Below are the code and all the weights of a small trained network. Each question names an input and a class and asks about switching units off, where a switched-off unit gives its printed mean instead of its output.

import numpy as np


def w(rows, s, z=0):
    codes = np.array(rows[::2]) - 128.0
    scale = np.full(codes.shape[1], s)
    scale[-1] = z or s
    return codes * scale


def f(y):
    return y / 2 * (1 + np.tanh(0.7978845608 * (y + 0.044715 * y**3)))


def log_softmax(a):
    a = a - a.max(-1, keepdims=True)
    return a - np.log(np.exp(a).sum(-1, keepdims=True))


def net(x, mask):
    res = np.array(x, float).reshape(1, 4) / 4 @ E
    y = f(res @ A[0][:, :-1].T + A[0][:, -1])
    res = res + np.where(mask, y, B[0][:, -1]) @ B[0][:, :-1]
    return log_softmax(res[-1] @ U[:, :-1].T + U[:, -1])


A, B = {}, {}
E = w([
[79,45,83,159,54,194,110,85,42],'x0',
[57,123,109,59,164,103,207,53,84],'x1',
[62,34,185,218,140,128,178,125,177],'x2',
[189,194,155,255,110,101,151,59,100],'x3',
],0.011)
A[0] = w([
[89,104,112,153,70,169,100,144,39,31],'N0',
[196,124,126,151,94,213,38,200,220,1],'N1',
[99,99,86,113,48,201,103,151,69,208],'N2',
[180,254,161,131,91,116,79,92,11,47],'N3',
[20,109,137,177,167,111,106,147,220,46],'N4',
[122,90,106,33,166,147,151,209,216,49],'N5',
[95,79,195,183,134,149,163,150,180,118],'N6',
[211,159,159,167,142,113,173,72,153,130],'N7',
[98,246,131,98,199,40,167,220,228,81],'N8',
[85,38,61,65,189,165,79,210,200,13],'N9',
[136,167,20,16,132,155,46,184,119,115],'N10',
[66,124,124,34,213,86,185,55,89,101],'N11',
[143,179,84,61,112,142,86,151,128,53],'N12',
[153,105,172,142,53,169,99,252,120,167],'N13',
],0.0088,0.0021)
B[0] = w([
[105,204,172,63,82,236,55,143,126,188],'N0',
[163,81,102,62,166,40,69,18,29,213],'N1',
[66,184,108,162,75,202,88,146,95,210],'N2',
[81,127,217,165,233,124,227,133,189,214],'N3',
[76,74,161,54,169,133,154,178,147,175],'N4',
[104,214,71,208,36,90,162,108,166,209],'N5',
[136,70,145,64,161,171,190,227,197,183],'N6',
[133,158,87,179,25,127,137,133,187,181],'N7',
[68,188,126,51,47,186,56,181,68,233],'N8',
[127,144,88,182,137,115,172,123,231,214],'N9',
[49,26,205,198,125,82,153,179,181,249],'N10',
[213,113,99,144,163,46,129,79,2,224],'N11',
[89,100,197,153,200,147,201,144,79,191],'N12',
[153,61,68,153,136,83,161,75,54,194],'N13',
],0.0083,0.015)
U = w([
[95,70,254,70,224,177,182,140,159,1],'0',
[83,234,146,53,62,202,30,122,88,41],'1',
[125,181,109,175,94,147,159,54,182,239],'2',
[191,84,89,47,181,86,99,28,26,131],'3',
],0.0088,0.0033)

Each question gives the input, the list of numbers given to net, and the class t.
The units are the neurons (one row each of A and B). Each row of codes is followed by its name. A weight is (code - 128) times the scale printed after its matrix; where a second scale follows, it is the last column's (A, B and U).
mask holds one flag per neuron, in row order. A switched-off neuron (its flag False) gives its mean, the last column of its row in B, instead of its output. The means were averaged over made-up inputs and are rounded, as every weight is.
A unit's drop is (log p(t) with every unit on - log p(t) with that unit switched off) / (log p(t) with every unit on - log p(t) with every unit switched off).
The circuit of an input: a set's keep is (log p(t) with only the set's units on - log p(t) with every unit switched off) / (log p(t) with every unit on - log p(t) with every unit switched off). Starting from the 12 units with the biggest drops (on a tie, the unit counted first), units are removed one at a time, each time the one whose removal leaves the highest keep (on an exact tie, the one counted first), for as long as the keep stays at least 0.8.
units of the circuit, in order: the units of the circuit, biggest drop first
most important unit: the unit with the biggest drop
k most important neurons: the k neurons with the biggest drops, biggest first
drop of u: that unit's drop, to one decimal
input [-5,8,-3,-6], class 3: most important unit : N11
input [8,-6,-8,-8], class 0: 2 most important neurons : N10, N12
input [-8,-1,7,7], class 1: 2 most important neurons : N8, N7
input [5,-8,-8,0], class 0: 3 most important neurons : N3, N10, N11
input [7,-8,0,-3], class 3: 3 most important neurons : N1, N13, N8
input [-3,-8,-3,-8], class 2: 3 most important neurons : N5, N9, N10
input [3,-6,-6,-1], class 0: 4 most important neurons : N10, N3, N11, N12
input [5,3,-5,-5], class 0: 2 most important neurons : N10, N8
input [-4,-8,6,-6], class 3: 4 most important neurons : N1, N13, N10, N3
input [7,4,-1,7], class 1: 3 most important neurons : N0, N9, N10
input [-3,-4,2,-4], class 2: 2 most important neurons : N5, N11
input [-1,-8,5,-5], class 3: 2 most important neurons : N1, N13
input [3,4,-4,2], class 0: drop of N8 : 0.5
input [-4,8,-5,-8], class 2: units of the circuit, in order : N5
input [-2,0,-8,7], class 0: drop of N3 : 1.0
input [8,5,6,-4], class 1: drop of N1 : 0.0
